Below is a small trained network, with its code and all its weights. Each question gives an input and a class and asks what happens when units are switched off, that is, made to give their printed mean instead of their output.

import numpy as np


def w(rows, s, z=0):
    codes = np.array(rows[::2]) - 128.0
    scale = np.full(codes.shape[1], s)
    scale[-1] = z or s
    return codes * scale


def f(y):
    return y / 2 * (1 + np.tanh(0.7978845608 * (y + 0.044715 * y**3)))


def log_softmax(a):
    a = a - a.max(-1, keepdims=True)
    return a - np.log(np.exp(a).sum(-1, keepdims=True))


def net(x, mask):
    res = np.array(x, float).reshape(1, 8) / 4 @ E
    y = f(res @ A[0][:, :-1].T + A[0][:, -1])
    res = res + np.where(mask, y, B[0][:, -1]) @ B[0][:, :-1]
    return log_softmax(res[-1] @ U[:, :-1].T + U[:, -1])


A, B = {}, {}
E = w([
[136,118,122,127,134,122],'x0',
[74,108,106,105,116,140],'x1',
[2,135,160,46,221,160],'x2',
[127,152,147,123,125,133],'x3',
[155,106,78,8,56,91],'x4',
[114,98,98,121,128,134],'x5',
[115,13,58,104,146,98],'x6',
[158,73,121,80,182,252],'x7',
],0.0087)
A[0] = w([
[124,136,75,123,200,136,83],'N0',
[181,99,210,136,71,178,183],'N1',
[73,75,199,215,58,141,223],'N2',
[93,80,152,140,185,182,100],'N3',
[155,166,68,111,40,42,109],'N4',
[102,122,116,228,103,150,140],'N5',
[173,140,160,1,125,114,249],'N6',
[131,97,178,88,253,140,106],'N7',
[73,142,54,182,48,139,193],'N8',
[159,194,51,81,41,42,59],'N9',
[84,200,97,87,92,218,185],'N10',
[182,110,103,106,73,226,207],'N11',
[67,196,116,207,98,81,251],'N12',
[122,92,139,231,111,151,124],'N13',
[141,174,209,115,177,224,71],'N14',
[165,93,138,227,111,152,175],'N15',
[167,145,191,189,71,151,90],'N16',
],0.0083,0.0031)
B[0] = w([
[144,121,100,130,77,155,150],'N0',
[106,60,123,216,158,96,186],'N1',
[78,100,154,150,151,143,198],'N2',
[187,190,77,149,76,240,200],'N3',
[206,165,144,57,111,193,253],'N4',
[116,86,84,60,109,73,184],'N5',
[73,44,185,151,149,54,249],'N6',
[113,210,21,194,111,128,222],'N7',
[255,101,197,92,131,115,185],'N8',
[185,159,115,93,51,177,250],'N9',
[72,113,161,99,136,101,200],'N10',
[99,73,132,178,222,38,223],'N11',
[103,126,193,91,181,101,250],'N12',
[144,61,110,157,174,81,186],'N13',
[149,226,154,140,128,180,216],'N14',
[72,87,200,138,158,85,209],'N15',
[159,102,149,175,85,110,200],'N16',
],0.0071,0.0069)
U = w([
[185,109,150,94,158,46,224],'0',
[124,135,94,155,243,90,150],'1',
[254,179,90,125,104,203,5],'2',
],0.0096,0.0028)

Each question gives the input, the list of numbers given to net, and the class t.
The units are the neurons (one row each of A and B). Each row of codes is followed by its name. A weight is (code - 128) times the scale printed after its matrix; where a second scale follows, it is the last column's (A, B and U).
mask holds one flag per neuron, in row order. A switched-off neuron (its flag False) gives its mean, the last column of its row in B, instead of its output. The means were averaged over made-up inputs and are rounded, as every weight is.
A unit's drop is (log p(t) with every unit on - log p(t) with that unit switched off) / (log p(t) with every unit on - log p(t) with every unit switched off).
The circuit of an input: a set's keep is (log p(t) with only the set's units on - log p(t) with every unit switched off) / (log p(t) with every unit on - log p(t) with every unit switched off). Starting from the 12 units with the biggest drops (on a tie, the unit counted first), units are removed one at a time, each time the one whose removal leaves the highest keep (on an exact tie, the one counted first), for as long as the keep stays at least 0.8.
units of the circuit, in order: the units of the circuit, biggest drop first
k most important neurons: the k neurons with the biggest drops, biggest first
drop of u: that unit's drop, to one decimal
input [-2,6,2,-5,-4,-7,1,3], class 2: units of the circuit, in order : N3, N6
input [2,4,2,7,-7,-6,-2,1], class 2: units of the circuit, in order : N14
input [5,-8,0,-5,-1,-3,-7,4], class 1: 3 most important neurons : N9, N4, N1
input [5,5,4,-6,-8,1,4,1], class 2: 3 most important neurons : N3, N11, N6
input [5,3,-3,-8,3,-4,-6,-6], class 2: 2 most important neurons : N9, N4
input [3,8,-8,-3,1,-4,8,-7], class 2: 4 most important neurons : N4, N9, N6, N11
input [-6,-1,3,0,-3,7,-7,5], class 2: 2 most important neurons : N14, N3
input [8,-3,0,2,8,3,-7,-4], class 2: 2 most important neurons : N9, N4
input [4,1,4,1,7,5,3,4], class 1: drop of N9 : 0.2
input [8,-7,-8,6,6,1,-6,6], class 0: drop of N11 : 0.4
input [6,-7,-6,-1,2,1,-1,-5], class 2: drop of N9 : 0.8
